Below are the code and all the weights of a small trained network. Each question names an input and a target symbol and asks about switching units off, where a switched-off unit gives its printed mean instead of its output.

import numpy as np


def w(rows, s, z=0):
    codes = np.array(rows[::2]) - 128.0
    scale = np.full(codes.shape[1], s)
    scale[-1] = z or s
    return codes * scale


def f(y):
    return np.maximum(y, 0)


def softmax(a):
    e = np.exp(a - a.max(-1, keepdims=True))
    return e / e.sum(-1, keepdims=True)


def log_softmax(a):
    a = a - a.max(-1, keepdims=True)
    return a - np.log(np.exp(a).sum(-1, keepdims=True))


def net(x, mask):
    ids = ['ΛΣΩεητψ'.index(c) for c in x.split()]
    T = len(ids)
    res = E[ids] + P[:T]
    u = 0
    for l in range(2):
        q, k, v = (res @ M[l].T for M in (Q, K, V))
        z = softmax(np.where(np.tri(T) > 0, q @ k.T / 2**0.5, -1e9)) @ v
        res = res + np.where(mask[u], z, O[l][:, -1]) @ O[l][:, :-1]
        u += 1
        y = f(res @ A[l][:, :-1].T + A[l][:, -1])
        res = res + np.where(mask[u : u + 12], y, B[l][:, -1]) @ B[l][:, :-1]
        u += 12
    return log_softmax(res[-1] @ U[:, :-1].T + U[:, -1])


Q, K, V, O, A, B = {}, {}, {}, {}, {}, {}
E = w([
[65,113,208],'Λ',
[86,173,253],'Σ',
[113,19,206],'Ω',
[165,109,64],'ε',
[192,107,217],'η',
[157,57,164],'τ',
[103,81,84],'ψ',
],0.021)
P = w([
[253,137,147],'0',
[233,131,141],'1',
[204,135,141],'2',
[182,133,128],'3',
[155,137,121],'4',
[146,135,119],'5',
[133,136,107],'6',
[118,133,101],'7',
[104,138,91],'8',
[95,134,65],'9',
[89,132,61],'10',
[64,154,97],'11',
],0.0079)
Q[0] = w([
[50,57,70],'L0H1',
[38,3,124],'L0H1',
],0.0057)
K[0] = w([
[11,162,102],'L0H1',
[101,208,153],'L0H1',
],0.011)
V[0] = w([
[51,61,1],'L0H1',
[142,41,50],'L0H1',
],0.003)
O[0] = w([
[201,144,134,5],'L0H1',
[62,130,1,74],'L0H1',
],0.0076,0.0028)
A[0] = w([
[152,86,163,76],'L0N1',
[159,108,132,108],'L0N2',
[141,150,147,143],'L0N3',
[100,113,96,201],'L0N4',
[90,2,107,6],'L0N5',
[145,156,189,70],'L0N6',
[89,101,117,221],'L0N7',
[98,112,158,98],'L0N8',
[172,130,87,190],'L0N9',
[153,95,118,182],'L0N10',
[160,151,106,185],'L0N11',
[150,108,111,170],'L0N12',
],0.018,0.0019)
B[0] = w([
[103,176,130,203],'L0N1',
[163,189,81,155],'L0N2',
[151,145,197,149],'L0N3',
[108,92,255,155],'L0N4',
[49,182,154,249],'L0N5',
[88,109,130,208],'L0N6',
[155,69,142,181],'L0N7',
[64,87,85,205],'L0N8',
[155,87,90,158],'L0N9',
[49,190,153,171],'L0N10',
[71,93,52,141],'L0N11',
[135,93,178,156],'L0N12',
],0.0082,0.012)
Q[1] = w([
[173,196,153],'L1H1',
[9,122,168],'L1H1',
],0.011)
K[1] = w([
[99,149,166],'L1H1',
[10,204,74],'L1H1',
],0.011)
V[1] = w([
[131,253,187],'L1H1',
[44,230,89],'L1H1',
],0.0064)
O[1] = w([
[127,188,44,180],'L1H1',
[26,118,2,254],'L1H1',
],0.0078,0.0096)
A[1] = w([
[166,140,51,93],'L1N1',
[152,113,60,111],'L1N2',
[136,220,151,183],'L1N3',
[166,194,112,255],'L1N4',
[214,187,176,218],'L1N5',
[66,56,163,108],'L1N6',
[67,130,55,120],'L1N7',
[19,113,84,170],'L1N8',
[115,88,8,127],'L1N9',
[129,59,91,166],'L1N10',
[68,33,83,183],'L1N11',
[55,115,235,136],'L1N12',
],0.011,0.0055)
B[1] = w([
[176,254,80,130],'L1N1',
[164,158,13,132],'L1N2',
[78,103,56,137],'L1N3',
[151,42,77,132],'L1N4',
[129,23,106,131],'L1N5',
[163,214,98,192],'L1N6',
[160,130,90,197],'L1N7',
[122,99,173,254],'L1N8',
[118,134,174,164],'L1N9',
[147,222,134,145],'L1N10',
[158,70,124,210],'L1N11',
[199,147,100,202],'L1N12',
],0.0081,0.034)
U = w([
[142,136,219,240],'Λ',
[92,108,138,3],'Σ',
[131,100,187,191],'Ω',
[104,251,128,100],'ε',
[169,176,52,38],'η',
[95,13,121,149],'τ',
[65,192,25,94],'ψ',
],0.012,0.0058)

Each question gives the input, a string of symbols that net reads in full, and the target symbol t.
The units are the heads (2 rows each of Q, K, V and O) and the neurons (one row each of A and B). Each row of codes is followed by its name. A weight is (code - 128) times the scale printed after its matrix; where a second scale follows, it is the last column's (O, A, B and U).
mask holds one flag per unit, layer by layer, with each layer's heads first. A switched-off unit (its flag False) gives its mean, the last column of its rows in O or B, instead of its output. The means were averaged over made-up inputs and are rounded, as every weight is.
A unit's drop is (log p(t) with every unit on - log p(t) with that unit switched off) / (log p(t) with every unit on - log p(t) with every unit switched off).
The circuit of an input: a set's keep is (log p(t) with only the set's units on - log p(t) with every unit switched off) / (log p(t) with every unit on - log p(t) with every unit switched off). Starting from the 12 units with the biggest drops (on a tie, the unit counted first), units are removed one at a time, each time the one whose removal leaves the highest keep (on an exact tie, the one counted first), for as long as the keep stays at least 0.8.
units of the circuit, in order: the units of the circuit, biggest drop first
top k neurons: the k neurons with the biggest drops, biggest first
top k neurons in layer l: the k neurons of layer l with the biggest drops, biggest first
drop when u is switched off: that unit's drop, to one decimal
input Λ Λ Ω Λ ε ε ψ Λ Λ Λ ε Σ, target ψ: units of the circuit, in order : (L1H1)
input Ω ε Σ, target ψ: units of the circuit, in order : (L1H1; L1N3)
input τ τ Λ τ Λ Λ Λ τ ψ Λ η, target τ: units of the circuit, in order : (L1N6; L0N5)
input Λ Λ ε Λ τ Λ Ω, target ψ: units of the circuit, in order : (L0N5; L0N1; L1H1)
input ψ Λ ψ η η ε Ω Λ Λ ε ε, target τ: units of the circuit, in order : (L1H1; L1N12)
input Λ Λ Λ Λ ε Λ Ω ψ, target τ: top 2 neurons : (L1N11; L1N8)
input Λ Σ ψ ψ η ε ε ε Λ ε τ, target ψ: units of the circuit, in order : (L0N5; L0N10)
input ε ε Ω Λ ψ Λ η ψ ε Λ ψ, target τ: top 3 neurons in layer 0 : (L0N5; L0N1; L0N10)
input Λ Σ ψ ε Ω ψ η Λ η η Ω Λ, target τ: top 3 neurons : (L1N11; L1N8; L0N5)
input ψ ψ η, target τ: top 2 neurons in layer 0 : (L0N2; L0N8)
input Λ Ω ε η, target ψ: top 2 neurons : (L0N1; L1N11)
input η τ η ε τ Λ Σ Ω ε τ Σ, target τ: top 2 neurons : (L0N5; L1N8)
input Λ ε Σ ψ ε Σ ψ η Ω, target ψ: top 2 neurons : (L1N6; L0N5)
input Λ τ ε Λ Σ τ τ, target ψ: top 2 neurons in layer 1 : (L1N11; L1N3)
input ε ε ψ Λ Λ Σ η η Λ Λ ψ, target Λ: drop when L0N8 is switched off : 0.0
input η ψ Σ ε ε ψ Ω ψ Λ ε, target τ: drop when L0N12 is switched off : 0.2
input ε ψ η ψ Σ Ω ψ τ ψ Σ, target τ: drop when L0N5 is switched off : 0.6
